Below are the code and all the weights of a small trained network. Each question names an input and a class and asks about switching units off, where a switched-off unit gives its printed mean instead of its output.

import numpy as np


def w(rows, s, z=0):
    codes = np.array(rows[::2]) - 128.0
    scale = np.full(codes.shape[1], s)
    scale[-1] = z or s
    return codes * scale


def f(y):
    return y / 2 * (1 + np.tanh(0.7978845608 * (y + 0.044715 * y**3)))


def log_softmax(a):
    a = a - a.max(-1, keepdims=True)
    return a - np.log(np.exp(a).sum(-1, keepdims=True))


def net(x, mask):
    res = np.array(x, float).reshape(1, 6) / 4 @ E
    y = f(res @ A[0][:, :-1].T + A[0][:, -1])
    res = res + np.where(mask, y, B[0][:, -1]) @ B[0][:, :-1]
    return log_softmax(res[-1] @ U[:, :-1].T + U[:, -1])


A, B = {}, {}
E = w([
[198,163,44,18,157,58,152,171],'x0',
[178,2,157,195,215,29,122,153],'x1',
[41,96,91,68,166,146,93,63],'x2',
[121,131,130,129,125,114,123,127],'x3',
[68,200,214,101,221,86,220,144],'x4',
[98,60,180,53,116,184,82,217],'x5',
],0.0089)
A[0] = w([
[175,106,104,33,134,82,148,127,2],'neuron 0',
[140,158,92,105,121,83,122,146,85],'neuron 1',
[161,80,109,114,76,155,118,115,38],'neuron 2',
[69,114,84,76,154,148,86,88,114],'neuron 3',
[153,159,69,100,142,119,143,138,81],'neuron 4',
[112,127,165,188,94,127,157,28,77],'neuron 5',
[154,111,55,170,81,113,127,71,109],'neuron 6',
[117,138,156,87,73,181,140,154,84],'neuron 7',
[69,168,209,81,169,83,194,118,76],'neuron 8',
[169,209,73,162,104,95,170,60,62],'neuron 9',
[161,127,114,113,84,101,75,74,116],'neuron 10',
[135,153,106,113,151,112,112,138,22],'neuron 11',
[68,185,89,100,80,148,148,121,182],'neuron 12',
[179,92,140,103,116,201,62,175,125],'neuron 13',
[48,138,164,173,113,151,95,154,39],'neuron 14',
[106,81,160,49,119,148,109,142,147],'neuron 15',
[211,174,177,154,73,126,117,174,136],'neuron 16',
[114,124,87,114,159,104,130,11,90],'neuron 17',
[115,177,116,122,75,131,135,87,55],'neuron 18',
[85,85,124,97,158,102,100,78,179],'neuron 19',
],0.012,0.0046)
B[0] = w([
[122,61,188,152,127,229,99,94,194],'neuron 0',
[79,55,190,103,64,229,112,144,169],'neuron 1',
[189,227,155,106,128,179,148,87,173],'neuron 2',
[135,177,167,200,107,175,178,221,206],'neuron 3',
[131,28,172,114,117,201,39,107,181],'neuron 4',
[89,55,203,55,108,173,47,165,190],'neuron 5',
[174,199,200,61,168,89,82,128,197],'neuron 6',
[141,29,123,147,203,62,111,143,204],'neuron 7',
[231,205,126,97,153,127,66,71,244],'neuron 8',
[44,123,143,111,167,88,38,192,221],'neuron 9',
[169,181,145,130,154,106,142,83,174],'neuron 10',
[102,111,174,67,82,198,34,117,136],'neuron 11',
[221,99,73,168,129,86,166,125,241],'neuron 12',
[166,171,155,58,176,68,57,120,223],'neuron 13',
[150,91,188,77,139,184,80,132,195],'neuron 14',
[6,158,106,111,134,50,101,190,211],'neuron 15',
[49,182,29,210,94,190,215,206,201],'neuron 16',
[66,156,119,122,137,112,153,252,199],'neuron 17',
[192,16,64,149,214,105,128,108,182],'neuron 18',
[178,162,98,247,114,155,255,138,201],'neuron 19',
],0.0074,0.011)
U = w([
[101,70,166,96,109,250,101,120,104],'0',
[129,138,122,120,119,116,131,148,248],'1',
[68,150,124,81,134,68,104,184,114],'2',
[181,232,145,99,129,142,122,97,78],'3',
[121,182,93,180,99,196,172,201,105],'4',
[206,16,106,173,148,58,146,142,113],'5',
[111,151,92,132,73,136,162,80,124],'6',
[106,134,120,128,23,166,198,38,93],'7',
],0.011,0.017)

Each question gives the input, the list of numbers given to net, and the class t.
The units are the neurons (one row each of A and B). Each row of codes is followed by its name. A weight is (code - 128) times the scale printed after its matrix; where a second scale follows, it is the last column's (A, B and U).
mask holds one flag per neuron, in row order. A switched-off neuron (its flag False) gives its mean, the last column of its row in B, instead of its output. The means were averaged over made-up inputs and are rounded, as every weight is.
A unit's drop is (log p(t) with every unit on - log p(t) with that unit switched off) / (log p(t) with every unit on - log p(t) with every unit switched off).
The circuit of an input: a set's keep is (log p(t) with only the set's units on - log p(t) with every unit switched off) / (log p(t) with every unit on - log p(t) with every unit switched off). Starting from the 12 units with the biggest drops (on a tie, the unit counted first), units are removed one at a time, each time the one whose removal leaves the highest keep (on an exact tie, the one counted first), for as long as the keep stays at least 0.8.
units of the circuit, in order: the units of the circuit, biggest drop first
k most important neurons: the k neurons with the biggest drops, biggest first
drop of u: that unit's drop, to one decimal
input [-5,0,-7,-2,-3,1], class 4: units of the circuit, in order : (neuron 16)
input [-8,-7,-4,-2,-5,-3], class 0: 2 most important neurons : (neuron 5; neuron 14)
input [5,2,-8,5,6,3], class 4: 2 most important neurons : (neuron 16; neuron 13)
input [-5,7,2,-8,7,7], class 1: 2 most important neurons : (neuron 19; neuron 15)
input [-5,-7,-2,-5,2,-3], class 5: units of the circuit, in order : (neuron 12; neuron 18)
input [3,0,7,-2,-3,-5], class 4: units of the circuit, in order : (neuron 3; neuron 19)
input [-3,-6,-5,-3,-2,8], class 2: 2 most important neurons : (neuron 13; neuron 15)
input [6,5,7,3,-7,8], class 2: 3 most important neurons : (neuron 15; neuron 13; neuron 8)
input [6,4,-4,-2,-5,0], class 0: 2 most important neurons : (neuron 0; neuron 1)
input [7,3,0,-4,8,6], class 3: 2 most important neurons : (neuron 8; neuron 5)
input [0,0,-3,1,-1,-4], class 2: units of the circuit, in order : (neuron 9; neuron 19)
input [1,4,8,-5,-6,0], class 4: units of the circuit, in order : (neuron 19; neuron 3)
input [-3,6,6,-5,3,-7], class 2: 2 most important neurons : (neuron 17; neuron 5)
input [-8,8,5,0,-7,-3], class 0: units of the circuit, in order : (neuron 5)
input [-3,7,-8,0,0,8], class 2: 2 most important neurons : (neuron 13; neuron 19)
input [7,-1,-8,-7,5,2], class 4: 4 most important neurons : (neuron 16; neuron 5; neuron 14; neuron 13)
input [8,-5,-5,-2,1,-7], class 0: units of the circuit, in order : (neuron 4; neuron 1)
input [-5,2,-5,4,-1,-3], class 0: 2 most important neurons : (neuron 5; neuron 19)
input [-6,-5,5,1,8,-8], class 2: 3 most important neurons : (neuron 9; neuron 17; neuron 5)
input [-3,-2,1,1,4,8], class 2: most important neuron : (neuron 15)
input [-5,-7,5,-5,-8,3], class 3: units of the circuit, in order : (neuron 2; neuron 13)
input [5,5,-8,-6,6,3], class 4: drop of neuron 16 : 0.7
input [-2,1,3,-1,-8,-2], class 3: drop of neuron 5 : 0.0
input [6,-7,0,-5,-4,-6], class 5: drop of neuron 19 : -0.1
